Each row is followed by its group and then its class within the group.
-10; -11; 2; 9; -5; 2; 8; -7; 6; 13; -16; 9; 16; 5; -42; -11; -21; 7; 8; 13; -9; -11; 16; 6; -7
H:U
-14; -7; 12; 8; -11; 8; 25; -5; 10; 7; -21; 0; 36; -11; -67; -12; -43; 9; 16; 30; -9; -11; 17; 8; -19
M:N
-11; -16; 12; 7; -13; 0; 11; -11; 9; 11; -26; 2; 38; -10; -67; -4; -38; 3; 12; 36; 2; -11; 20; -4; -1
H:U
-8; -7; 11; 8; -21; 7; 1; -12; 8; 0; -23; 7; 26; -8; -63; -13; -14; 13; 7; 29; -3; -12; 12; 3; -6
H:S
-40; -17; 9; 7; -11; 3; 3; -11; 9; 9; -19; 1; 33; -2; -32; -2; -32; 11; 10; 40; 8; -15; 11; 2; -6
H:U
-19; -8; 7; 4; -18; -3; 1; -14; 10; 8; -15; 9; 29; 8; -28; 2; -23; 7; -1; 31; 32; -17; 11; 0; -6
H:S
-2; 15; 7; 6; -17; -9; 11; -9; 20; -3; -14; -4; 20; 2; -25; 3; -29; 13; -11; 19; 3; -1; 11; 6; -3
H:S
-40; -11; 9; 8; -11; -6; -14; -9; 7; 11; -11; 1; 27; 3; 18; 2; -15; 14; 13; 22; -6; -13; 4; -3; -13
M:N
-15; -7; 12; 9; -20; 2; 0; -12; 9; 6; -13; 5; 34; -4; -27; 1; -30; 12; 6; 31; -4; -15; 14; 9; -5
H:S
-8; 3; 11; 5; -21; -3; 1; -7; 4; 3; -18; 5; 20; -11; -41; 0; -18; 8; 9; 33; 0; -6; 14; 10; -6
H:S
-32; -8; 12; -2; -1; -3; 3; -8; 6; 1; -4; 0; 21; 4; 35; 4; -33; 1; 0; 23; 6; -5; -3; 8; -11
M:W
21; -11; 10; 4; -21; 2; 22; -3; 6; -2; -16; 1; 17; -8; -67; 8; -33; 13; 0; 18; 7; -12; 19; 11; -4
H:S
-13; -3; 11; 17; -13; 4; 16; -6; 2; 5; -15; -8; 24; 19; -36; -2; -43; 18; 5; 22; 1; -12; 10; 8; 1
M:N
-28; -9; 12; 13; -14; 8; -9; -18; 5; 13; -15; -2; 36; -8; 7; -2; -38; 4; 23; 32; -5; -15; 4; 6; -12
M:W
-34; -10; 11; 7; -8; 2; 3; -10; 7; 19; -9; -2; 25; -10; -8; 9; -26; 2; 14; 22; -4; -12; 8; 4; -11
M:N
-25; -8; 9; 10; -21; -4; 1; -15; 9; 14; -22; 5; 38; -19; -33; -24; -25; 5; -1; 34; 0; -11; 12; 3; -4
H:S
-25; -13; 10; 11; -7; 12; 2; -11; 8; 12; -15; 6; 38; -14; -34; -2; -35; 6; 15; 34; -7; -14; 5; -4; -4
M:N
-10; -8; 12; -5; -12; 11; 16; -3; 11; 9; -16; 1; 34; -10; -53; -1; -52; 13; 13; 25; 5; -15; -2; 11; -8
M:N
14; -1; 9; 0; -9; -4; 20; 1; 7; 2; -14; 6; 17; -6; -50; 4; -25; 20; 8; 15; 0; -4; 12; 0; -3
M:N
-17; -12; 13; 5; -16; 6; 11; -4; 11; 16; -14; 1; 22; 3; -4; 0; -40; 5; 8; 23; -1; -10; 6; 6; -4
M:W
-11; -10; 13; 7; -12; 0; -4; -13; 11; -1; -8; 7; 25; 2; -16; 2; -21; 7; 6; 26; 1; -10; 9; 3; -17
H:U
-26; -10; 13; 8; -5; 15; 0; -6; 2; 7; -17; 0; 35; -1; -21; -11; -27; 2; 16; 22; -7; -22; 9; -5; -9
M:N
10; -5; 9; 10; -3; 4; 23; -8; 8; 0; -5; -10; 19; 6; -36; 5; -52; 13; 5; 2; 1; -1; 16; 14; -6
M:W
46; 8; -5; 2; -15; 2; 31; 6; -8; -9; 2; -2; -9; -5; -45; -6; -27; 13; -11; 4; 10; 12; 16; 18; 2
H:U
2; -9; 4; 2; -13; 9; 17; -4; 7; 0; -13; -4; 19; -2; -47; 7; -50; 14; 4; 22; 3; -8; 12; 12; -9
M:W
-41; -9; 6; 5; -8; 7; -4; -8; 5; 9; -15; 4; 31; -9; -24; -5; -20; 5; 13; 17; -4; -8; 9; 2; -8
H:U
